Each row is followed by roughly how far along a hidden order it lies, from 0 to 15. A new part has a new order.
In the rows, zero is written as 128.
122; 118; 126; 132; 145; 123; 132; 133; 133; 152; 154; 121; 137; 132; 128; 114; 85; 122; 92; 127; 130; 130; 123; 130; 124; 147; 124; 132; 127; 133; 131; 123; 114; 108; 135; 128; 133; 130; 125; 128; 139; 125; 121; 130; 134; 150; 129; 143; 132; 127; 139; 133; 133; 133; 118; 128; 123; 130; 130 -> 11
130; 118; 132; 122; 89; 141; 120; 128; 123; 134; 92; 125; 83; 113; 131; 89; 32; 141; 136; 134; 119; 112; 118; 115; 125; 32; 137; 139; 136; 120; 135; 152; 117; 146; 130; 116; 133; 122; 134; 136; 242; 140; 129; 141; 127; 141; 127; 126; 127; 118; 134; 115; 121; 144; 80; 141; 169; 123; 146 -> 3
129; 117; 129; 125; 156; 114; 145; 132; 130; 139; 140; 118; 136; 141; 125; 151; 42; 113; 55; 134; 145; 125; 142; 128; 126; 160; 127; 128; 131; 130; 142; 130; 115; 113; 124; 136; 125; 134; 130; 139; 179; 108; 136; 127; 121; 141; 129; 143; 125; 130; 120; 125; 129; 128; 134; 138; 132; 117; 126 -> 3
131; 107; 134; 123; 116; 115; 99; 130; 135; 147; 134; 108; 129; 149; 125; 123; 74; 138; 84; 145; 143; 118; 111; 135; 126; 159; 140; 134; 133; 127; 134; 116; 119; 119; 116; 135; 109; 116; 119; 147; 115; 120; 115; 131; 126; 158; 128; 149; 117; 131; 144; 117; 98; 144; 99; 144; 149; 130; 155 -> 0
127; 127; 133; 121; 159; 124; 128; 147; 123; 132; 143; 115; 126; 131; 126; 109; 100; 123; 115; 141; 138; 131; 122; 136; 123; 153; 129; 131; 118; 132; 107; 129; 143; 126; 126; 131; 135; 134; 128; 129; 130; 102; 127; 124; 132; 153; 127; 132; 151; 129; 129; 132; 116; 130; 109; 127; 130; 130; 118 -> 13
129; 120; 135; 129; 101; 120; 125; 121; 130; 149; 126; 112; 87; 137; 131; 125; 52; 127; 112; 150; 129; 111; 118; 132; 128; 104; 141; 136; 147; 126; 129; 135; 126; 128; 129; 126; 122; 117; 121; 140; 142; 132; 126; 129; 129; 165; 127; 145; 109; 125; 136; 116; 109; 138; 95; 141; 151; 120; 156 -> 8
133; 122; 134; 126; 156; 143; 147; 139; 133; 143; 128; 129; 140; 137; 126; 141; 92; 104; 98; 127; 137; 119; 140; 114; 123; 119; 126; 135; 149; 130; 160; 144; 106; 118; 133; 125; 135; 124; 145; 136; 223; 106; 131; 133; 116; 159; 127; 131; 110; 124; 138; 131; 146; 129; 106; 135; 141; 130; 134 -> 3
131; 121; 132; 123; 161; 131; 134; 137; 123; 137; 140; 125; 133; 136; 125; 91; 41; 123; 87; 137; 137; 129; 148; 122; 125; 138; 124; 131; 137; 135; 139; 137; 134; 101; 128; 131; 126; 135; 124; 130; 155; 106; 133; 127; 119; 128; 127; 123; 128; 129; 134; 130; 133; 125; 121; 134; 132; 128; 122 -> 5
127; 121; 130; 129; 145; 128; 134; 132; 129; 150; 144; 116; 127; 135; 129; 124; 80; 121; 103; 131; 135; 131; 120; 133; 123; 144; 126; 129; 111; 129; 135; 133; 126; 103; 131; 128; 137; 139; 129; 134; 142; 106; 124; 126; 131; 159; 127; 131; 136; 128; 142; 129; 124; 128; 116; 130; 129; 129; 123 -> 15
128; 119; 135; 124; 103; 118; 116; 129; 129; 148; 117; 112; 97; 138; 126; 119; 97; 144; 124; 141; 127; 122; 120; 141; 127; 132; 138; 138; 142; 125; 125; 119; 117; 124; 116; 132; 114; 137; 109; 140; 148; 135; 120; 132; 128; 150; 129; 155; 124; 130; 134; 115; 94; 138; 105; 139; 145; 124; 139 -> 3
120; 122; 129; 122; 160; 118; 129; 148; 127; 139; 151; 110; 115; 128; 126; 79; 111; 125; 109; 140; 133; 133; 122; 135; 122; 168; 128; 129; 110; 130; 98; 131; 142; 119; 135; 132; 136; 142; 115; 123; 92; 128; 124; 125; 133; 138; 128; 123; 141; 126; 128; 128; 115; 128; 110; 125; 130; 125; 123 -> 13
119; 123; 125; 117; 146; 143; 139; 131; 129; 129; 122; 130; 123; 122; 132; 101; 77; 111; 85; 133; 119; 122; 141; 119; 126; 121; 125; 129; 142; 128; 119; 141; 117; 128; 138; 127; 140; 136; 128; 124; 158; 146; 126; 132; 127; 134; 129; 131; 127; 123; 132; 131; 143; 130; 119; 126; 136; 128; 131 -> 0
126; 110; 132; 126; 77; 130; 111; 121; 136; 145; 107; 118; 96; 132; 128; 125; 63; 142; 119; 138; 124; 124; 114; 119; 125; 85; 144; 133; 139; 129; 126; 133; 117; 130; 119; 128; 118; 116; 119; 136; 101; 113; 124; 138; 124; 165; 128; 139; 127; 127; 136; 123; 91; 140; 95; 141; 152; 125; 145 -> 2
130; 120; 126; 133; 121; 113; 133; 132; 138; 144; 149; 121; 147; 138; 126; 158; 94; 112; 85; 126; 129; 126; 132; 113; 123; 147; 123; 129; 143; 130; 139; 136; 103; 116; 124; 128; 130; 120; 131; 136; 166; 138; 128; 129; 130; 143; 128; 145; 114; 122; 134; 129; 132; 131; 127; 132; 134; 138; 124 -> 4
131; 109; 134; 137; 98; 97; 107; 125; 133; 158; 133; 100; 100; 146; 126; 152; 80; 142; 87; 133; 137; 116; 114; 133; 128; 140; 139; 129; 145; 121; 132; 117; 117; 115; 115; 136; 113; 109; 112; 149; 169; 118; 114; 136; 127; 161; 129; 169; 104; 131; 136; 114; 92; 146; 99; 141; 148; 127; 154 -> 9
123; 121; 128; 126; 140; 120; 126; 140; 136; 144; 147; 129; 133; 125; 128; 123; 104; 121; 109; 129; 124; 128; 127; 123; 125; 143; 130; 129; 137; 130; 119; 128; 123; 124; 122; 129; 130; 134; 121; 124; 100; 133; 120; 132; 134; 154; 127; 142; 132; 128; 130; 131; 130; 132; 121; 124; 141; 134; 131 -> 6
128; 128; 129; 124; 155; 119; 135; 136; 126; 141; 146; 120; 154; 131; 129; 136; 83; 111; 98; 137; 139; 134; 140; 125; 118; 178; 134; 134; 133; 134; 109; 119; 134; 118; 124; 136; 126; 134; 107; 137; 152; 117; 125; 125; 122; 126; 128; 139; 124; 130; 117; 121; 126; 129; 130; 128; 123; 120; 129 -> 2
131; 122; 126; 125; 130; 128; 134; 139; 131; 133; 135; 121; 122; 130; 131; 121; 99; 120; 108; 128; 130; 129; 131; 122; 120; 123; 124; 137; 124; 130; 131; 133; 120; 106; 125; 123; 143; 125; 129; 123; 170; 109; 129; 131; 124; 138; 128; 138; 137; 121; 134; 123; 134; 123; 105; 130; 142; 135; 126 -> 14
122; 124; 125; 116; 151; 135; 143; 138; 123; 113; 128; 114; 124; 122; 130; 108; 62; 112; 96; 134; 129; 130; 141; 130; 125; 181; 127; 133; 126; 130; 109; 131; 124; 125; 133; 136; 130; 138; 113; 130; 168; 126; 128; 128; 126; 135; 128; 138; 144; 129; 124; 130; 121; 133; 127; 124; 132; 119; 122 -> 5
131; 112; 140; 132; 147; 90; 104; 133; 135; 167; 161; 101; 123; 159; 122; 129; 99; 131; 89; 155; 152; 121; 109; 144; 126; 189; 141; 131; 124; 124; 112; 114; 145; 127; 118; 139; 107; 117; 107; 148; 84; 120; 117; 124; 122; 144; 128; 180; 97; 136; 130; 123; 92; 141; 116; 140; 136; 127; 154 -> 9
130; 113; 135; 121; 120; 110; 116; 128; 128; 154; 120; 113; 107; 143; 130; 100; 63; 139; 89; 154; 131; 115; 120; 139; 126; 137; 141; 133; 139; 125; 114; 136; 134; 108; 123; 127; 120; 117; 123; 145; 129; 135; 121; 131; 130; 155; 127; 157; 124; 129; 140; 116; 94; 144; 80; 142; 140; 125; 153 -> 4
128; 114; 131; 139; 90; 120; 117; 121; 128; 146; 114; 105; 86; 136; 129; 116; 75; 141; 110; 135; 124; 114; 114; 132; 125; 104; 138; 134; 138; 126; 130; 124; 100; 121; 118; 128; 123; 126; 115; 140; 172; 135; 120; 134; 126; 158; 128; 148; 137; 128; 140; 117; 93; 144; 101; 141; 150; 112; 147 -> 2
